Here is a tiny trained network, its code and every weight. The questions are about switching its units off for an input and a target symbol, where a switched-off unit gives its printed mean instead of its output.

import numpy as np


def w(rows, s, z=0):
    codes = np.array(rows[::2]) - 128.0
    scale = np.full(codes.shape[1], s)
    scale[-1] = z or s
    return codes * scale


def norm(h):
    return h / np.sqrt((h * h).mean(-1, keepdims=True) + 1e-5)


def f(y):
    return np.maximum(y, 0)


def softmax(a):
    e = np.exp(a - a.max(-1, keepdims=True))
    return e / e.sum(-1, keepdims=True)


def log_softmax(a):
    a = a - a.max(-1, keepdims=True)
    return a - np.log(np.exp(a).sum(-1, keepdims=True))


def net(x, mask):
    ids = ['ΦΨΩβδζηθμτ'.index(c) for c in x.split()]
    T = len(ids)
    res = E[ids] + P[:T]
    r = norm(res)
    for j in range(2):
        rows = slice(2 * j, 2 * j + 2)
        q, k, v = (r @ M[0][rows].T for M in (Q, K, V))
        z = softmax(np.where(np.tri(T) > 0, q @ k.T / 2**0.5, -1e9)) @ v
        o = O[0][rows]
        res = res + np.where(mask[j], z, o[:, -1]) @ o[:, :-1]
    y = f(norm(res) @ A[0][:, :-1].T + A[0][:, -1])
    res = res + np.where(mask[2:10], y, B[0][:, -1]) @ B[0][:, :-1]
    return log_softmax(norm(res)[-1] @ U[:, :-1].T + U[:, -1])


Q, K, V, O, A, B = {}, {}, {}, {}, {}, {}
E = w([
[183,129,159,130],'Φ',
[150,159,104,235],'Ψ',
[73,175,113,142],'Ω',
[215,104,111,120],'β',
[127,73,38,138],'δ',
[253,139,116,154],'ζ',
[170,98,115,151],'η',
[247,112,90,158],'θ',
[255,136,125,77],'μ',
[45,83,189,149],'τ',
],0.0098)
P = w([
[253,138,94,204],'0',
[248,157,89,167],'1',
[236,166,93,135],'2',
[229,166,93,125],'3',
[213,178,97,92],'4',
[211,180,100,82],'5',
[202,181,94,60],'6',
[216,181,99,67],'7',
[221,190,104,82],'8',
],0.0037)
Q[0] = w([
[156,108,138,78],'H0',
[7,11,224,196],'H0',
[82,101,149,130],'H1',
[91,99,188,180],'H1',
],0.013)
K[0] = w([
[101,119,85,123],'H0',
[163,29,215,136],'H0',
[144,173,65,184],'H1',
[133,250,135,211],'H1',
],0.012)
V[0] = w([
[50,81,5,75],'H0',
[241,13,136,111],'H0',
[253,90,53,165],'H1',
[194,142,60,102],'H1',
],0.0068)
O[0] = w([
[131,122,53,132,79],'H0',
[181,61,187,2,159],'H0',
[157,113,93,202,255],'H1',
[141,113,109,171,170],'H1',
],0.0092,0.0064)
A[0] = w([
[116,68,1,120,77],'N0',
[200,132,156,84,253],'N1',
[99,219,40,126,131],'N2',
[26,183,74,178,199],'N3',
[155,66,115,117,31],'N4',
[149,108,11,209,185],'N5',
[37,48,171,162,179],'N6',
[116,60,67,211,80],'N7',
],0.0095,0.0055)
B[0] = w([
[254,244,97,145,145],'N0',
[13,181,114,148,254],'N1',
[230,150,139,103,166],'N2',
[223,118,199,60,193],'N3',
[162,71,111,109,141],'N4',
[40,166,116,93,250],'N5',
[211,165,112,68,156],'N6',
[77,138,168,44,180],'N7',
],0.009,0.0093)
U = w([
[24,161,122,186,89],'Φ',
[77,57,119,150,233],'Ψ',
[91,130,174,53,182],'Ω',
[154,65,99,122,176],'β',
[118,109,218,175,42],'δ',
[178,143,133,205,211],'ζ',
[151,102,70,137,200],'η',
[133,134,118,140,56],'θ',
[130,146,17,90,119],'μ',
[248,113,135,76,4],'τ',
],0.015,0.0043)

Each question gives the input, a string of symbols that net reads in full, and the target symbol t.
The units are the heads (2 rows each of Q, K, V and O) and the neurons (one row each of A and B). Each row of codes is followed by its name. A weight is (code - 128) times the scale printed after its matrix; where a second scale follows, it is the last column's (O, A, B and U).
mask holds one flag per unit, heads first, then neurons. A switched-off unit (its flag False) gives its mean, the last column of its rows in O or B, instead of its output. The means were averaged over made-up inputs and are rounded, as every weight is.
A unit's drop is (log p(t) with every unit on - log p(t) with that unit switched off) / (log p(t) with every unit on - log p(t) with every unit switched off).
The circuit of an input: a set's keep is (log p(t) with only the set's units on - log p(t) with every unit switched off) / (log p(t) with every unit on - log p(t) with every unit switched off). Starting from all 10 units, units are removed one at a time, each time the one whose removal leaves the highest keep (on an exact tie, the one counted first), for as long as the keep stays at least 0.8.
units of the circuit, in order: the units of the circuit, biggest drop first
k most important neurons: the k neurons with the biggest drops, biggest first
which heads matter: for each layer, one digit per head in row order, 1 if its drop is at least 0.15 and else 0, layers parted by /
drop when u is switched off: that unit's drop, to one decimal
input β τ θ τ ζ τ η Ω, target τ: units of the circuit, in order -> [N2; N1]
input ζ ζ Φ τ ζ τ τ Ω δ, target τ: units of the circuit, in order -> [H0; N3; H1; N1]
input δ δ Φ ζ Φ, target μ: 2 most important neurons -> [N0; N4]
input ζ ζ δ μ τ ζ θ ζ ζ, target Ω: units of the circuit, in order -> [H1]
input ζ θ μ β, target β: 2 most important neurons -> [N5; N3]
input τ τ ζ η μ δ η, target μ: units of the circuit, in order -> [H0; N3]
input η τ β ζ ζ ζ ζ β, target Ω: units of the circuit, in order -> [H0; N1]
input ζ η τ Ψ τ β τ θ, target Ω: which heads matter -> 01
input τ ζ Ψ ζ θ μ, target Φ: units of the circuit, in order -> [N1; N3]
input ζ θ τ Φ μ, target Ω: which heads matter -> 10
input ζ μ θ μ τ Ω Φ, target τ: which heads matter -> 11
input μ ζ ζ Φ η, target Ψ: 3 most important neurons -> [N3; N1; N5]
input ζ ζ Ω, target ζ: drop when H0 is switched off -> 1.1
input μ β Ω Φ β τ η, target τ: drop when N5 is switched off -> -0.2
input μ μ ζ τ β, target Ω: drop when N1 is switched off -> 0.3
input ζ μ ζ δ ζ, target μ: most important neuron -> [N5]
input δ Φ ζ μ η μ, target μ: 3 most important neurons -> [N1; N3; N2]
input Φ Ω ζ ζ Φ, target ζ: 3 most important neurons -> [N1; N3; N2]
input β μ η β, target β: 2 most important neurons -> [N3; N5]
input τ Ω β ζ τ, target τ: most important neuron -> [N6]
